Here is a tiny trained network, its code and every weight. The questions are about switching its units off for an input and a class, where a switched-off unit gives its printed mean instead of its output.

import numpy as np


def w(rows, s, z=0):
    codes = np.array(rows[::2]) - 128.0
    scale = np.full(codes.shape[1], s)
    scale[-1] = z or s
    return codes * scale


def norm(h):
    return h / np.sqrt((h * h).mean(-1, keepdims=True) + 1e-5)


def f(y):
    return np.maximum(y, 0)


def log_softmax(a):
    a = a - a.max(-1, keepdims=True)
    return a - np.log(np.exp(a).sum(-1, keepdims=True))


def net(x, mask):
    res = np.array(x, float).reshape(1, 5) / 4 @ E
    u = 0
    for l in range(4):
        y = f(norm(res) @ A[l][:, :-1].T + A[l][:, -1])
        res = res + np.where(mask[u : u + 4], y, B[l][:, -1]) @ B[l][:, :-1]
        u += 4
    return log_softmax(norm(res)[-1] @ U[:, :-1].T + U[:, -1])


A, B = {}, {}
E = w([
[254,189,113,65,163],'x0',
[21,195,194,72,100],'x1',
[133,63,90,72,112],'x2',
[161,131,204,124,99],'x3',
[77,65,106,100,160],'x4',
],0.007)
A[0] = w([
[114,132,175,214,179,211],'0.n0',
[119,126,142,74,1,250],'0.n1',
[164,101,232,255,146,203],'0.n2',
[85,80,177,61,46,171],'0.n3',
],0.0086,0.0022)
B[0] = w([
[162,105,57,169,95,209],'0.n0',
[196,135,199,241,130,242],'0.n1',
[159,187,93,255,69,254],'0.n2',
[17,71,196,118,205,251],'0.n3',
],0.0088,0.0045)
A[1] = w([
[149,180,172,119,195,39],'1.n0',
[102,1,193,142,29,168],'1.n1',
[99,134,133,49,125,3],'1.n2',
[59,199,110,82,125,99],'1.n3',
],0.0075,0.0015)
B[1] = w([
[160,161,198,122,1,186],'1.n0',
[163,110,172,160,246,252],'1.n1',
[170,180,109,59,188,142],'1.n2',
[111,167,168,136,133,167],'1.n3',
],0.0079,0.0039)
A[2] = w([
[138,242,70,171,66,247],'2.n0',
[47,255,9,78,5,5],'2.n1',
[155,76,25,78,106,131],'2.n2',
[203,106,176,46,178,12],'2.n3',
],0.0049,0.0026)
B[2] = w([
[193,106,80,56,77,253],'2.n0',
[117,132,218,194,59,145],'2.n1',
[153,177,46,109,254,162],'2.n2',
[84,138,133,227,224,150],'2.n3',
],0.0078,0.0046)
A[3] = w([
[226,52,136,76,89,4],'3.n0',
[73,198,155,70,156,114],'3.n1',
[41,168,173,44,205,201],'3.n2',
[2,106,88,85,103,202],'3.n3',
],0.0054,0.0022)
B[3] = w([
[118,156,174,119,141,176],'3.n0',
[187,157,84,122,15,178],'3.n1',
[187,140,188,161,82,251],'3.n2',
[179,150,56,254,145,191],'3.n3',
],0.0086,0.0029)
U = w([
[125,255,169,83,50,252],'0',
[162,146,48,172,87,209],'1',
[223,43,27,131,223,67],'2',
[36,185,157,81,123,4],'3',
[58,134,170,178,161,251],'4',
],0.0096,0.0026)

Each question gives the input, the list of numbers given to net, and the class t.
The units are the neurons (one row each of A and B). Each row of codes is followed by its name. A weight is (code - 128) times the scale printed after its matrix; where a second scale follows, it is the last column's (A, B and U).
mask holds one flag per neuron, layer by layer. A switched-off neuron (its flag False) gives its mean, the last column of its row in B, instead of its output. The means were averaged over made-up inputs and are rounded, as every weight is.
A unit's drop is (log p(t) with every unit on - log p(t) with that unit switched off) / (log p(t) with every unit on - log p(t) with every unit switched off).
The circuit of an input: a set's keep is (log p(t) with only the set's units on - log p(t) with every unit switched off) / (log p(t) with every unit on - log p(t) with every unit switched off). Starting from the 12 units with the biggest drops (on a tie, the unit counted first), units are removed one at a time, each time the one whose removal leaves the highest keep (on an exact tie, the one counted first), for as long as the keep stays at least 0.8.
units of the circuit, in order: the units of the circuit, biggest drop first
most important unit: the unit with the biggest drop
k most important neurons: the k neurons with the biggest drops, biggest first
drop of u: that unit's drop, to one decimal
input [3,5,6,5,-6], class 4: most important unit	0.n1
input [5,4,7,7,-1], class 4: units of the circuit, in order	(0.n3 2.n3)
input [2,7,8,1,-8], class 4: units of the circuit, in order	(0.n1 0.n3)
input [2,4,1,-8,4], class 0: units of the circuit, in order	(3.n2 0.n2 3.n1)
input [-6,-2,-6,2,5], class 1: units of the circuit, in order	(0.n2 0.n0)
input [-4,8,3,4,-8], class 4: units of the circuit, in order	(0.n3 1.n1)
input [-2,7,7,3,-6], class 4: 2 most important neurons	(0.n3 0.n1)
input [2,7,-5,-7,6], class 0: units of the circuit, in order	(3.n1 3.n2)
input [7,2,3,1,3], class 0: units of the circuit, in order	(1.n0 0.n0)
input [-3,5,7,-1,-6], class 4: drop of 0.n3	0.1
